Here is a tiny trained network, its code and every weight. The questions are about switching its units off for an input and a target symbol, where a switched-off unit gives its printed mean instead of its output.

import numpy as np


def w(rows, s, z=0):
    codes = np.array(rows[::2]) - 128.0
    scale = np.full(codes.shape[1], s)
    scale[-1] = z or s
    return codes * scale


def f(y):
    return np.maximum(y, 0)


def softmax(a):
    e = np.exp(a - a.max(-1, keepdims=True))
    return e / e.sum(-1, keepdims=True)


def log_softmax(a):
    a = a - a.max(-1, keepdims=True)
    return a - np.log(np.exp(a).sum(-1, keepdims=True))


def net(x, mask):
    ids = ['αγζημξπστφω'.index(c) for c in x.split()]
    T = len(ids)
    res = E[ids] + P[:T]
    u = 0
    for l in range(3):
        r = res
        for j in range(2):
            rows = slice(4 * j, 4 * j + 4)
            q, k, v = (r @ M[l][rows].T for M in (Q, K, V))
            z = softmax(np.where(np.tri(T) > 0, q @ k.T / 4**0.5, -1e9)) @ v
            o = O[l][rows]
            res = res + np.where(mask[u + j], z, o[:, -1]) @ o[:, :-1]
        u += 2
        y = f(res @ A[l][:, :-1].T + A[l][:, -1])
        res = res + np.where(mask[u : u + 4], y, B[l][:, -1]) @ B[l][:, :-1]
        u += 4
    return log_softmax(res[-1] @ U[:, :-1].T + U[:, -1])


Q, K, V, O, A, B = {}, {}, {}, {}, {}, {}
E = w([
[174,144,25],'α',
[57,186,33],'γ',
[21,153,157],'ζ',
[91,59,229],'η',
[131,169,1],'μ',
[98,146,86],'ξ',
[150,69,212],'π',
[32,153,107],'σ',
[246,93,61],'τ',
[128,100,97],'φ',
[45,114,181],'ω',
],0.014)
P = w([
[164,205,171],'0',
[195,118,156],'1',
[108,87,16],'2',
[116,174,154],'3',
[175,107,160],'4',
[111,85,9],'5',
[116,175,152],'6',
[175,99,169],'7',
[109,84,7],'8',
[115,175,151],'9',
[177,94,173],'10',
[109,82,8],'11',
[116,176,150],'12',
[178,93,174],'13',
],0.015)
Q[0] = w([
[130,64,131],'0.h0',
[103,57,152],'0.h0',
[186,15,98],'0.h0',
[124,48,136],'0.h0',
[131,102,4],'0.h1',
[116,172,230],'0.h1',
[152,87,171],'0.h1',
[145,119,139],'0.h1',
],0.022)
K[0] = w([
[152,80,136],'0.h0',
[172,88,166],'0.h0',
[149,12,96],'0.h0',
[161,70,144],'0.h0',
[254,214,84],'0.h1',
[9,72,164],'0.h1',
[152,84,135],'0.h1',
[159,129,126],'0.h1',
],0.022)
V[0] = w([
[233,180,216],'0.h0',
[102,107,114],'0.h0',
[86,114,76],'0.h0',
[211,178,186],'0.h0',
[125,212,124],'0.h1',
[155,247,75],'0.h1',
[171,104,67],'0.h1',
[192,126,51],'0.h1',
],0.0014)
O[0] = w([
[210,181,3,58],'0.h0',
[112,124,135,134],'0.h0',
[85,100,198,179],'0.h0',
[174,154,78,88],'0.h0',
[144,92,187,171],'0.h1',
[192,46,217,254],'0.h1',
[193,97,102,202],'0.h1',
[204,87,110,247],'0.h1',
],0.0023,0.00086)
A[0] = w([
[201,2,78,24],'0.n0',
[46,35,141,178],'0.n1',
[178,72,62,254],'0.n2',
[77,145,111,220],'0.n3',
],0.0099,0.0029)
B[0] = w([
[11,218,41,222],'0.n0',
[155,160,67,181],'0.n1',
[158,81,237,254],'0.n2',
[54,178,120,184],'0.n3',
],0.011,0.0084)
Q[1] = w([
[112,28,31],'1.h0',
[35,27,160],'1.h0',
[108,62,100],'1.h0',
[111,74,58],'1.h0',
[142,145,152],'1.h1',
[76,6,143],'1.h1',
[180,5,68],'1.h1',
[176,36,87],'1.h1',
],0.017)
K[1] = w([
[176,252,165],'1.h0',
[173,153,214],'1.h0',
[143,173,162],'1.h0',
[181,225,149],'1.h0',
[70,145,173],'1.h1',
[160,98,252],'1.h1',
[183,193,199],'1.h1',
[152,187,199],'1.h1',
],0.017)
V[1] = w([
[110,170,3],'1.h0',
[226,114,19],'1.h0',
[155,220,150],'1.h0',
[162,222,43],'1.h0',
[103,131,129],'1.h1',
[98,86,187],'1.h1',
[96,141,121],'1.h1',
[110,101,167],'1.h1',
],0.0057)
O[1] = w([
[131,254,139,253],'1.h0',
[190,174,103,113],'1.h0',
[80,101,92,168],'1.h0',
[107,194,100,232],'1.h0',
[143,107,128,162],'1.h1',
[101,165,98,74],'1.h1',
[159,88,133,186],'1.h1',
[110,151,111,90],'1.h1',
],0.0099,0.0051)
A[1] = w([
[134,166,206,123],'1.n0',
[159,155,57,3],'1.n1',
[174,93,4,166],'1.n2',
[88,133,121,229],'1.n3',
],0.017,0.0042)
B[1] = w([
[123,59,155,231],'1.n0',
[168,180,92,192],'1.n1',
[150,128,251,214],'1.n2',
[127,154,48,255],'1.n3',
],0.021,0.0094)
Q[2] = w([
[82,102,169],'2.h0',
[132,135,130],'2.h0',
[180,130,86],'2.h0',
[134,170,105],'2.h0',
[103,127,123],'2.h1',
[113,137,130],'2.h1',
[167,110,139],'2.h1',
[4,167,98],'2.h1',
],0.027)
K[2] = w([
[186,64,79],'2.h0',
[131,130,142],'2.h0',
[36,188,168],'2.h0',
[146,167,146],'2.h0',
[152,117,101],'2.h1',
[165,118,113],'2.h1',
[93,152,142],'2.h1',
[251,58,53],'2.h1',
],0.02)
V[2] = w([
[157,115,119],'2.h0',
[254,80,78],'2.h0',
[33,168,158],'2.h0',
[106,152,140],'2.h0',
[187,102,97],'2.h1',
[14,204,201],'2.h1',
[169,105,93],'2.h1',
[163,122,99],'2.h1',
],0.0041)
O[2] = w([
[119,128,115,95],'2.h0',
[64,142,81,21],'2.h0',
[168,128,172,224],'2.h0',
[125,119,166,217],'2.h0',
[128,85,72,118],'2.h1',
[149,254,231,253],'2.h1',
[115,102,75,92],'2.h1',
[122,129,65,149],'2.h1',
],0.0044,0.0015)
A[2] = w([
[131,56,153,161],'2.n0',
[7,74,166,55],'2.n1',
[56,159,155,2],'2.n2',
[33,169,138,108],'2.n3',
],0.017,0.0088)
B[2] = w([
[174,67,96,182],'2.n0',
[36,204,200,209],'2.n1',
[197,4,87,164],'2.n2',
[141,78,91,255],'2.n3',
],0.024,0.0089)
U = w([
[175,170,182,244],'α',
[110,140,46,15],'γ',
[86,85,91,60],'ζ',
[105,199,186,148],'η',
[103,252,103,149],'μ',
[133,121,89,204],'ξ',
[134,71,179,89],'π',
[153,44,100,64],'σ',
[229,43,151,47],'τ',
[134,97,128,254],'φ',
[46,188,108,72],'ω',
],0.012,0.0073)

Each question gives the input, a string of symbols that net reads in full, and the target symbol t.
The units are the heads (4 rows each of Q, K, V and O) and the neurons (one row each of A and B). Each row of codes is followed by its name. A weight is (code - 128) times the scale printed after its matrix; where a second scale follows, it is the last column's (O, A, B and U).
mask holds one flag per unit, layer by layer, with each layer's heads first. A switched-off unit (its flag False) gives its mean, the last column of its rows in O or B, instead of its output. The means were averaged over made-up inputs and are rounded, as every weight is.
A unit's drop is (log p(t) with every unit on - log p(t) with that unit switched off) / (log p(t) with every unit on - log p(t) with every unit switched off).
The circuit of an input: a set's keep is (log p(t) with only the set's units on - log p(t) with every unit switched off) / (log p(t) with every unit on - log p(t) with every unit switched off). Starting from the 12 units with the biggest drops (on a tie, the unit counted first), units are removed one at a time, each time the one whose removal leaves the highest keep (on an exact tie, the one counted first), for as long as the keep stays at least 0.8.
circuit, biggest first: the units of the circuit, biggest drop first
k most important neurons: the k neurons with the biggest drops, biggest first
top k neurons in layer l: the k neurons of layer l with the biggest drops, biggest first
input ξ η γ γ σ ω η, target η: 4 most important neurons : [2.n1, 0.n0, 1.n0, 1.n1]
input η ω σ π τ, target μ: circuit, biggest first : [0.n0]
input η μ ω π ω μ, target η: circuit, biggest first : [2.n1, 1.h0, 1.n2]
input α μ μ σ η μ μ τ γ τ τ η, target α: 3 most important neurons : [0.n1, 1.n1, 1.n2]
input η μ μ τ α ω π μ π τ π ω, target η: circuit, biggest first : [2.n1, 0.n1, 1.h0, 1.n2]
input ω γ τ, target ω: circuit, biggest first : [2.n1, 0.n0, 1.h0]
input τ ω ζ ξ α ξ μ σ μ, target τ: circuit, biggest first : [1.n2, 2.n2]
input α μ σ π α μ π μ τ, target α: 3 most important neurons : [1.n2, 1.n3, 1.n1]
input μ μ η, target μ: 3 most important neurons : [0.n1, 1.n1, 0.n2]
input μ ζ ω γ γ ω σ ω π, target μ: 3 most important neurons : [0.n1, 1.n1, 0.n2]
input π μ μ ω σ μ μ ω φ, target π: circuit, biggest first : [1.n2, 2.n1, 1.h0, 2.n0]
input π τ η ω π μ, target π: 2 most important neurons : [1.n2, 2.n1]
input α η μ ω μ τ μ σ η α α ζ, target α: 4 most important neurons : [1.n1, 0.n1, 1.n2, 0.n2]
input σ μ ω, target σ: circuit, biggest first : [1.h0, 2.n2]
input α μ γ α μ τ μ μ, target α: top 2 neurons in layer 0 : [0.n3, 0.n0]
input σ τ α ζ η τ ξ τ γ, target σ: 4 most important neurons : [0.n2, 1.n0, 0.n0, 1.n3]
input μ τ α μ μ π, target μ: top 2 neurons in layer 2 : [2.n2, 2.n0]
input μ μ γ ω α ξ α, target α: 4 most important neurons : [0.n0, 2.n3, 2.n1, 1.n3]
input μ σ ξ, target μ: circuit, biggest first : [1.n1, 1.h0]
input σ ω γ γ α ξ, target σ: 3 most important neurons : [0.n2, 1.n0, 1.n3]
input ζ α ω α μ τ φ μ σ ζ, target ζ: top 2 neurons in layer 0 : [0.n2, 0.n1]
input ζ μ α σ γ π σ η τ μ τ μ η, target η: 4 most important neurons : [2.n1, 1.n0, 0.n0, 0.n2]
input ω ω γ γ τ ζ ζ μ μ, target ω: circuit, biggest first : [2.n1, 1.h0]
input μ μ ω ω φ τ μ φ μ μ ξ τ η ζ, target ω: circuit, biggest first : [1.n2, 1.n1, 2.n1]
input ω γ φ η ω σ, target ω: circuit, biggest first : [2.n1, 1.h0]
input μ ξ ξ μ π μ, target μ: top 2 neurons in layer 1 : [1.n1, 1.n2]
input γ η η, target γ: top 2 neurons in layer 2 : [2.n3, 2.n1]
input τ α ω φ γ ω ω μ τ γ ξ γ, target τ: circuit, biggest first : [1.n2, 2.n2]
input π ξ ζ π τ μ σ η ω, target π: 4 most important neurons : [0.n1, 1.n2, 2.n1, 2.n2]
